[128 = 0]

dadifribu: [141 152 146 110 125 130 107  71 178  90 171 161 155 138 133  96  92 113
 118 148  41 144  91 133 154 159 143 140 145 163 132 190 101]
tebodigat: [103 123 116 148  82 163 121  88 119 112  70 135 119 177 108 135 162  90
 147  98 132 109 143 127 197 100 131  83 183 177 163  91 115]
vemunsizu: [122  87  91 111  76 126 109 107 155  82 215 147  90 126 101 153 106 141
  95 159 142 111 137 148 142 121 161 137 113 208 140 126 120]
vemunsizu: [101 163 173 143 158 150  82 141 110 133  68 134 110 155  90 109 183  90
 141  46 135  84 126  98 126 148 163 111  96 116 155 157 160]
dadifribu: [128 147 134 144 117 134 146 130 145 129 102 146 152 127 124 101 122 130
 134 139 100 150 108 121 155 126 123 137 146 119  97 141 105]
tebodigat: [114 107 117  95  60 152 208 131 157 146 103 156  97 103 107 147 110 179
 134 152 129 158 157 135 189  70 123 153 158  88 106 120  91]
dadifribu: [111 130 132 109 127 132 111  94 148 118 153 135 101 135 133 162 133 106
 161 126 169 108 136 145 123 132 135 129 121 141 182 133 125]
nuvdulo: [139 173 145 120 147 141 111 126 160 123 144 125 159 138 141 109 144 124
 190 131 149 154 123 152 140 169 128 129 124 104 172 186 117]
tebodigat: [112 133 129 149 128 147  93 122 105 119  98 117 115 166 116 138 170  94
 146  88 171  93 139 130 138 134 137  90 131 159 170 108 148]
vemunsizu: [126 102 126 135  83 144 186 153 112 138  74 152 106 121 107 122 104 168
  61 130  89 123 126 109 161  86 122 129 149 121  52  97 126]
nuvdulo: [129 188 149 192 136 152 130 187 139 128  72 148 166 146 120  79 151 131
 150 126 167 133  83 128 148 169 124 125 115 114  82 159 125]
dadifribu: [ 92 124 134 112  93 130 149 167 168 136 140 172  84  79  57 122 134 161
 126 122 136 132 137 100 140  98 180 193  71  97  93 166 110]
palosupom: [115 113  97 149 114 121 108 166 127 119 167 120 110 119 104 145 152 134
 142 138 212 116 142 138 112 129 148 136  89 155 137 112 135]
tebodigat: [135 100 115  97 127 133 147 156  98 152 132  92 100 120 134 163 144 162
 136 118 183 128 179 145 114 110 118 116 119  92 160 105 151]
dadifribu: [189 126 110 112 135 137 100  87 123  84 193  93 173 178 192 124  97 134
 115 165 108 143 123 188 139 183  96  71 175 188 175 141 138]
palosupom: [167 181 139 182 169 128 104 143 116 121  96 109 224 159 159  52 136 109
 138 132  75 165  81 126 137 182 102  99 158 132  97 154 125]
vemunsizu: [103 148 162 103 124 137 147  45 163 132  88 166 119 134 142 141 108  87
 153 121  70 125 111 117 158 107 118 138 172 113 150 138  94]
tebodigat: [152 174 190 108 172 175 157  87 111 143  49 120 117 192 228 175 107 118
 150 113 182  86 111 184 123 176  52  60 179  83 184 125 161]
vemunsizu: [123 138 130 156 100 159 132 152 112 125  67 133 139 154  93  93 158 132
 119  96 109 129 131 113 181 119 139 103 149 137 107 126 128]
tebodigat: [135 118 107 125 134 105  93 157 120 130 164 102 164 102  76  73 161 134
 130 107  61 173 153  92 130 119 171 150 104 124 123 158 123]
palosupom: [121 127  89 161  95 132 124 150 140 115 146 124 142 133 114 128 151 129
 166 154 195 145 135 146 153 125 131 126 131 159 135 111 108]
palosupom: [117 160 161 103 127 122 140  90 202 115 161 187 125 100 128 118  83 126
 136 160  82 141  85 125 133 142 143 184 114 113 110 195  90]
palosupom: [111 113  88 135  95 131 115 153 149 111 189 125  97 122 110 167 150 140
 170 155 252 119 152 163 126 130 145 137  93 160 167 117 124]
palosupom: [147  75 114 110 127 128 155 168  63 149 116  91  89 125 138 162 120 173
  63 114 149 103 166 132  97 104 110 101 122 114 110  72 176]
palosupom: [117 109 138 110 158 125  81 107  67 146  87  83 121 148 102 122 184  86
 129  41  75 109 175  89 120 105 149  91 136 122 185 107 163]
tebodigat: [167 159 159 113 197 120  92 127 105 136 130  89 179 141 159  88 137 118
 134  99  68 148 124 125  98 176 118 107 127  93 154 174 154]
tebodigat: [127 130 132 126 131 123 140 145 139 133 140 138 118 111 130 135 116 143
 125 142 149 127 121 131 112 132 128 148 107 113 112 136 128]
vemunsizu: [144 123 105 126 128 113 148 123 135 137 150 111 157 114 158 133 114 138
 153 168 135 166 133 145 125 122 100 134 150 115 129 114 107]
palosupom: [134 121 136 165 146 117 150 166  90 144  83 131 125 123 141 124 108 138
  66 128 121 102  98 107  93 126 107 124 119 122  51  88 153]
vemunsizu: [128 113 128 102 123 111 124  98 158 107 192 152 103 110 136 150  85 132
 100 159 114 115 112 137 106 133 138 155 110 154 124 142 122]
dadifribu: [111 131 150 115 132 128 128  82 142 123 118 154 103 133 138 149 108 102
 119 122 109 100 111 122 123 123 127 132 135 137 136 127 125]
dadifribu: [134 108 120 121 133 130 124 176  99 136 143 105  99 122 118 146 143 158
 110 114 182 109 155 136 100 131 136 121  91 118 133 118 163]
dadifribu: [119 106 117 131 133 108 134  81 107 140 104 119 134 128 148 145 120  92
 125 128  89 126 130 110 121  93 106 119 168 138 129  74 117]
nuvdulo: [127 145 142 122 121 129 149 133 171 121 151 164 119 109 133 130  95 148
 125 162 139 132  99 139 125 143 129 162 108 117 100 162 112]
vemunsizu: [126 125 119 123 166  99  94 153 124 136 185 103 119 104 131 148 146 123
 156 130 192 121 141 133  65 147 140 148  71 116 160 135 147]
nuvdulo: [ 93 134 137 134 111 126 130 129 156 130 118 165 106 106  84 121 136 117
 135 117 120 121 119  99 139 107 161 166 104 124 108 143 109]
nuvdulo: [109 112 128 112 110 132 119 109 128 124 125 136 102 128  98 135 140 117
 121 103 106 115 146 112 143 104 152 130 128 140 145 126 127]
nuvdulo: [124 136 135 140 125 156  84 142 105 110 108 116 120 169  97 112 174 114
 126  76 142 100 143 127 150 147 156  88 119 160 163 140 157]
nuvdulo: [142  69 100  97 120 107 107  93 104 104 196 109  97 129 139 165  98 130
  69 140 104 103 148 138 100 116 132 113 130 187 147  93 150]
vemunsizu: [106  86 133 101  99 116 154 128 142 122 158 174  52  91  99 164  80 156
  49 140 113  86 120 109 104  96 155 171  87 142  76 118 135]
nuvdulo: [121 190 149 203 120 161 140 180 137 130  37 155 174 154 108  65 157 124
 148 116 139 139  82 114 177 152 124 119 139 116  68 150 113]
dadifribu: [149 136 109 132  82 145 163 158 163 114 146 144 160 120 112  89 112 179
 127 170 110 180 123 145 184 130 131 143 144 126  89 163  95]
dadifribu: [127 174 164 172 159 135 136 134 118 144  44 142 165 144 143  90 131 101
 128 110  92 126  82 103 131 144 106 119 147 103  83 131 126]
palosupom: [103 177 151 156 114 126 147  83 198 118 101 196 162 117 123  92 100  93
 156 160  68 153  63 107 168 127 129 172 153 130  82 165  64]
nuvdulo: [164 150 135 161 140 153 142 171 100 126  91 111 156 164 165 112 123 154
 107 136 161 124 108 157 132 168  91  84 144 126 101 122 154]
palosupom: [195 132 116 138 159 121 112 182  85 126 144  73 207 138 143  56 131 168
  90 129  55 180 131 130 123 167 116  98 137 118  96 154 152]
tebodigat: [123 174 159 149 145 135 123 136 159 123 114 159 142 130 129 104 123 118
 142 131 132 125  86 126 127 162 132 145 110 116 108 171 120]
nuvdulo: [106 136 157 102 107 152 154 134 154 133 108 165  81 118 102 141 122 149
 122 113 139 109 131 125 146 117 147 150 108  99 123 157 126]
vemunsizu: [115 130 139 113 124 124  95  99 162  96 180 159 103 126 109 133 112 113
 112 130 113 104 109 127 121 146 162 148  99 168 141 164 126]
tebodigat: [120 187 185 129 143 173 112 114 137 127  52 145 138 171 117  94 161 103
 159  68 102 115 115 121 172 158 138 101 144 102 160 184 134]
[129 170 145 144 113 155 148 123 166 118 101 158 150 146 140 110 120 130
 158 148 139 143  98 148 170 150 115 127 151 122 120 160 102]	dadifribu
[124 111 105 121 129 111  99  83 118 126 141 102 154 132 121 120 150  90
 155 115  79 151 152 113 141 105 134 118 160 150 170 110 112]	nuvdulo
[128 122 118 136  96 153 122 120 121 109 111 129 128 159 112 120 142 126
 121 115 122 122 137 135 172 123 135  98 155 165 140 120 127]	vemunsizu
[114  69  72  85  79  97 125 128 153 122 223 122 108  72  67 134 133 155
 132 150 102 170 182 112 139  73 178 180 103 144 140 131  97]	dadifribu
[110 126 115 143 114 120 154 161 132 154 104 131 133  97 100 118 146 139
 151 131 140 154 140 106 136  95 134 158 119  93  98 116 108]	vemunsizu
[115 123 141 126 133 114 131 107 131 133 114 148 124 113 115 117 113 113
 100 118  63 123 112  95 122 109 138 148 128 126  97 127 120]	dadifribu
[139 140 139 123 126 139 144  93 124 135  81 125 164 146 141 100 126 115
 135 117  50 156 127 118 169 116 109 109 186 114 128 130 110]	palosupom
[120 133 138 104  96 150 157  85 148 132  89 146 133 136 119 118 124 125
 143 120  67 151 138 122 189  98 125 126 179 113 138 138  97]	nuvdulo
[112  86 122  80 122 106 122 103 137 125 189 136  70  97 114 174 107 133
 103 131 127 104 151 123  93 103 152 157  95 137 149 122 136]	nuvdulo
[143 130 150 130 113 149 169 174 124 129  99 154 110 125 121 112  96 181
  59 132 109 115 106 127 137 136 125 132 116 110  56 144 145]	dadifribu
[131 111 111 139 152 120  87 137  75 136 119  77 137 147 124 129 175 103
 139  87 143 118 161 119 109 126 131  90 128 141 170  94 158]	nuvdulo
[137 130 127 120 135 138 113 127 124 118 148 114 118 147 147 149 133 129
 140 128 177 113 137 157 119 151 121 107 123 139 167 130 145]	dadifribu
[136 183 166 150 174 157  64 122 106 117  81 105 163 189 133  91 183  81
 166  63 128 109 119 130 139 186 134  73 135 134 188 167 158]	vemunsizu
[119 159 143 146 158 118  97 105 136 129 113 128 161 134 130 103 147  83
 164 112 102 136 109 110 124 143 132 130 132 126 144 145 117]	dadifribu
[121 134 136 123 134 147  93 101 113 117 114 114 116 166 129 142 159  96
 150  90 149 100 144 138 139 139 133  90 139 151 191 124 146]	vemunsizu
[131 158 172 123 158 134 140  90 135 135  85 148 135 142 165 127 101 106
 121 121  86 114  93 125 122 145 103 121 151 105 121 142 129]	palosupom
[138 148 110 139 116 139 122 148 148 120 147 116 161 135 126 110 150 138
 180 146 168 163 136 152 155 146 128 125 132 127 151 152 110]	dadifribu
[147 143 117 143 115 144  96  96 132  95 133 119 176 171 131  90 138 106
 138 127  81 148 119 141 177 151 129  90 173 180 153 145 115]	nuvdulo
[156 121  80 162 116 125 106 182 106 117 155  85 183 135 110  84 163 149
 140 140 141 172 147 137 147 140 134 109 130 153 121 124 128]	palosupom
[136  80 107  90 121 114 129  96 121 114 195 117  82 124 159 192  91 139
  97 157 161  99 147 159  93 121 116 121 124 162 159  94 145]	vemunsizu
[146 109 121 128 134 133 116 139  94 120 136 105 118 148 142 140 127 138
  95 120 144 106 138 142 113 141 120  95 127 150 136 107 160]	nuvdulo
[106 128 148 130 124 147 161 128  98 163  33 128 107 137 121 139 150 119
 133  84 124 113 146 104 147  89 114 112 154  85 124  93 134]	vemunsizu
[121 119  99 139 140 115 111  91 108 138 123  89 148 144 159 158 158  82
 192 130 172 137 153 141 122 112 100 100 165 140 191  74 118]	dadifribu

lok_vakip: [101 104 125 157 118 143 144 135 162 112 119 130 138 149 140 117 121 137
 130 127 143 112 124 136  88  96 150 138 120  83 108 103 144]
fadov_mukis: [135  92 135 171 130 160 155 131 130 119 123 128 140 113 127 158  96 153
 112 135 114 148 166 156  88 108 106 175 130  85  86 113 196]
fadov_mukis: [102 106 131 115  91 123 122  68 180 128 133 148  94 124 126 134 119 116
 139 122  97 200 133 138 133 138 109 153 161 128 154 156 190]
kuda_refo: [135 119 116 110 187 118 136 147  98 137 115 112 148 115 129 182 111 132
 102 141 129 151 139 136 133 135 106 107 114 136  95  76 138]
lok_vakip: [133 109 120 112 164 128  89 138  54 136 116 127 117 130  91 152 131 131
 119 131 105 118 143  91 153 155 130  91  67 147 139 134  67]
fopon_vopa: [129 143 141 123 118 100 135 119 142 129 136 126 129 120 141 118 122 125
 142 117 120 141 127 137 143 134 118 144 150 133 143 148 148]
fopon_vopa: [140 114 179 192 108  57 107 116 123 131 154 126 145 108 152 109 111 128
 190  84  77 144 177 138 126 169 120 177 153 120 162 202 163]
fopon_vopa: [193 100 111 145 137 189  73 120  72 164 166 130 131  91 107 169 168 114
 112 156 123 169 179 134  94 211 120  80 170 197 128 156 116]
fadov_mukis: [106  89 120 112 135 146 143 127 110 118 114 126 129 129 113 144 104 157
 108 137 117 145 144 139 116 125 127 128 104  88 125 127 152]
fopon_vopa: [133 155 122 102 124 109 122 123 149 139 143 123 133 126 148 116 151 108
 137 129 148 137 107 134 139 149 135  99 168 163 147 131 117]
lok_vakip: [ 85 131 112  21 116 102 159  91 151 126 124 123 113 121 131 126 110 143
 112 138 123 196 103 157 171 147 115 109 161 121 176 153 174]
fopon_vopa: [153 164 118  60 123 145 147 119 101 137 134 125 112 100 109 134 129 137
  98 148 128 151 119 140 173 144  98 125 152 161 145 153 136]
fadov_mukis: [151 104 135 180 156 143  96 142  78 132 119 133 124 126 102 159 124 126
 126 124 102 110 161  98 119 129 119 137  76 133 101 115 100]
lok_vakip: [ 53  70 104  85 155 124 152 144 127 105  95 115 147 163 129 132 101 165
 109 136 143 126 116 137 105 111 166  83  78  51 130  92 126]
fopon_vopa: [146 156 125  72 126 135 142 129  87 132 129 123 117 108 107 124 124 145
 107 139 122 131 123 131 172 141 108 126 129 146 149 160 119]
lok_vakip: [ 79  80 113 130 130 145 139 118 160 112 106 134 124 152 127 142 110 139
 117 134 130 145 125 133  96 100 142 125 104  78 111  92 156]
fopon_vopa: [102 137  86  71 156 147 138 163 133 128 119 110 153 158 143 115 158 129
 102 155 197  90  79 128 112 124 177  38 123 129 124  72  65]
lok_vakip: [ 78  96 131 134 113 108 121 110 160 113 115 137 117 156 131 112 118 129
 148 112 116 132 120 118 118 114 151 130 104  90 146 131 132]
kuda_refo: [144 153 103  47 130 147 155 144 105 140 150 105 154 107 140 116 147 148
  99 159 170 140 114 167 134 171 137  70 185 151 154 149 124]
fadov_mukis: [123  95 143 174 146 117 102 136  91 122 112 134 123 137 107 142 111 134
 140 111  92 110 156  98 125 123 129 145  65 107 120 130 107]
kuda_refo: [ 97  78 137 135  76 159 124 105 113 108 125 144 104 140  97  93 112 164
 136 120  94 127 153 126 113 130 148 152  98  70 168 203 139]
fadov_mukis: [159 111 144 213 152 143  85 152  77 130 119 137 124 134 101 147 132 118
 139 115 103  78 160  83 113 116 128 148  60 134  93 113  77]
fadov_mukis: [140 105 138 177 136 146 131 137 116 123 123 131 134 122 121 148 111 138
 125 126 113 123 157 130 103 113 116 161 110 106  96 117 150]
kuda_refo: [194 221 152 147 158  77 150 148 146 147 142 115 146  92 164 148 130  90
 136 119 141 123 112 137 172 112  73 172 179 196  85  86 148]
kuda_refo: [104 163 123  86  91 122 145 121 163 118 128 131 115 148 136  74 143 127
 135 126 153 102  82 125 150 109 152 119 140 123 162 148 105]
fopon_vopa: [122 127 137 173 126  82  84 129 162 138 148 127 146 147 164 105 162  90
 179 104 141 113 122 114 103 156 166  95 151 153 147 128  91]
lok_vakip: [132 137 106  54 157 135 161 133 109 136 125 111 140 105 128 159 116 146
  88 156 143 168 122 160 147 144 105 101 153 138 123 109 157]
fopon_vopa: [139 134 153 156 129  65  71 147  81 139 152 119 148 136 139  84 157 115
 186  94 115  81 141  97 140 188 169  89 115 156 186 193  43]
lok_vakip: [ 54  70  92  23 177 110 140 114 104 121  91 117 124 142 109 173  93 157
  90 147 116 190 119 134 151 144 130  65  82  90 148  96 141]
kuda_refo: [170 166 153 176  78 150 125 117 141 128 145 146 105 116 120  96 140 116
 145 116 116 101 133 119 135 109 112 190 148 147 128 171 132]
lok_vakip: [123 156 124  48 178  50 162 131 132 143 132  97 162  98 167 163 106 128
 120 132 136 193 117 169 171 164  95 100 181 153 137 104 175]
kuda_refo: [139  88 155 225 109 129  88 110 135 128 137 147 118 129 122 135 126 114
 163 103  87 133 173 111  92 133 126 172 115 120 119 150 144]
fadov_mukis: [161 150 129 151 112 145 115 110 156 142 146 138 116 114 133 136 149  99
 132 132 132 146 128 129 123 133 110 142 170 171 116 125 143]
kuda_refo: [ 65  85  99  67 195 113 146 141 104 114  76 117 130 153 110 177  90 151
  90 141 125 143 112 115 145 101 130  88  47  81 107  53 120]
fadov_mukis: [128 103 119  97 178 123 150 155  73 129 117 105 158 110 124 168  99 162
  98 143 124 146 152 150 128 146 114 108 110 106 112 109 145]
[116 138 150 158  95  96 115 124 150 120 136 134 125 144 141  81 137 120
 169 101 122  97 120 115 130 124 152 145 128 118 157 165 108]	lok_vakip
[141 138 163 183  98 110 107  88 148 125 123 157  81 121 108 132 112 104
 156  98  69 143 144  98 159 102  87 214 110 140 126 156 156]	fopon_vopa
[204 193 131 212 121 173  93 134 160 148 143 149 106 125 127 136 180  62
 133 132 154  81 109  90 119  92 110 156 147 212  67  75  85]	kuda_refo
[114  99 122 125 154  98 116 132 129 137 136 114 156 127 151 146 129 125
 138 127 132 157 141 143 107 165 141  88 146 128 135 117 137]	kuda_refo
[153 160 132 102 140  98 139 111 145 145 142 122 130  97 146 156 124 109
 126 131 123 181 127 150 157 148  87 139 182 172 125 122 173]	lok_vakip
[ 98 106 125 101 168  79 111 134  99 129 113 118 136 139 126 145 115 131
 135 118 112 138 130 112 149 149 137  92  89 122 146 119 102]	lok_vakip
[144 135 150 198 106 116  73  93 157 136 133 158  87 136 117 130 147  78
 166 102  92 129 134  82 137 120 115 167 116 169 127 136 112]	fopon_vopa
[125 155 168 200  57 120 118  99 179 109 125 161  82 148 119  71 127 109
 174  89  96  84 117  93 143  71 127 220 107 112 140 172 126]	kuda_refo
[132 115 131 120 136 140 133 144  74 122 120 123 130 123 105 128 113 157
 115 131 114 109 146 124 136 131 127 131  91 107 133 150 114]	fopon_vopa
[143 130 117 117 136 120 108 135 128 147 156 115 156 120 154 124 160 114
 138 136 155 140 129 144 107 181 150  70 179 165 146 136 110]	fopon_vopa
[126 137 131 154 120 105 104 114 176 137 141 134 128 138 154 121 152  91
 156 117 139 136 115 122 115 135 140 117 159 156 131 114 123]	fopon_vopa
[123 154 139 112 122 117 125 130  98 117 107 137  98 139  97 107 119 133
 129 115 107  87 111  90 180 100 122 151  68 125 144 148  83]	fopon_vopa
[120 107 114 118 168 130 136 141 115 130 115 118 144 127 129 165 115 135
 107 140 134 143 134 135 117 127 122 108 113 118 101  83 138]	lok_vakip
[119 140 110  95 111 142 126 128 145 131 138 126 131 140 137 100 156 123
 126 139 161 118 102 133 121 140 157  85 153 140 150 135 101]	kuda_refo
[128 121 109  94 128 188 182 115 140 119 109 133 111 110 108 169  95 153
  71 161 129 171 129 159 126  87  84 166 135 102  85  92 204]	fopon_vopa
[125 119  94  52 134 156 139 140 103 138 145 108 153 119 133 122 148 151
 100 160 167 146 121 161 114 178 154  50 168 136 157 144 116]	kuda_refo
[218 157 122 147 130 208  92 134  48 153 144 142  98  92  73 155 159 117
  95 153 116 109 155  99 145 149  93 134 118 203 107 151  81]	lok_vakip
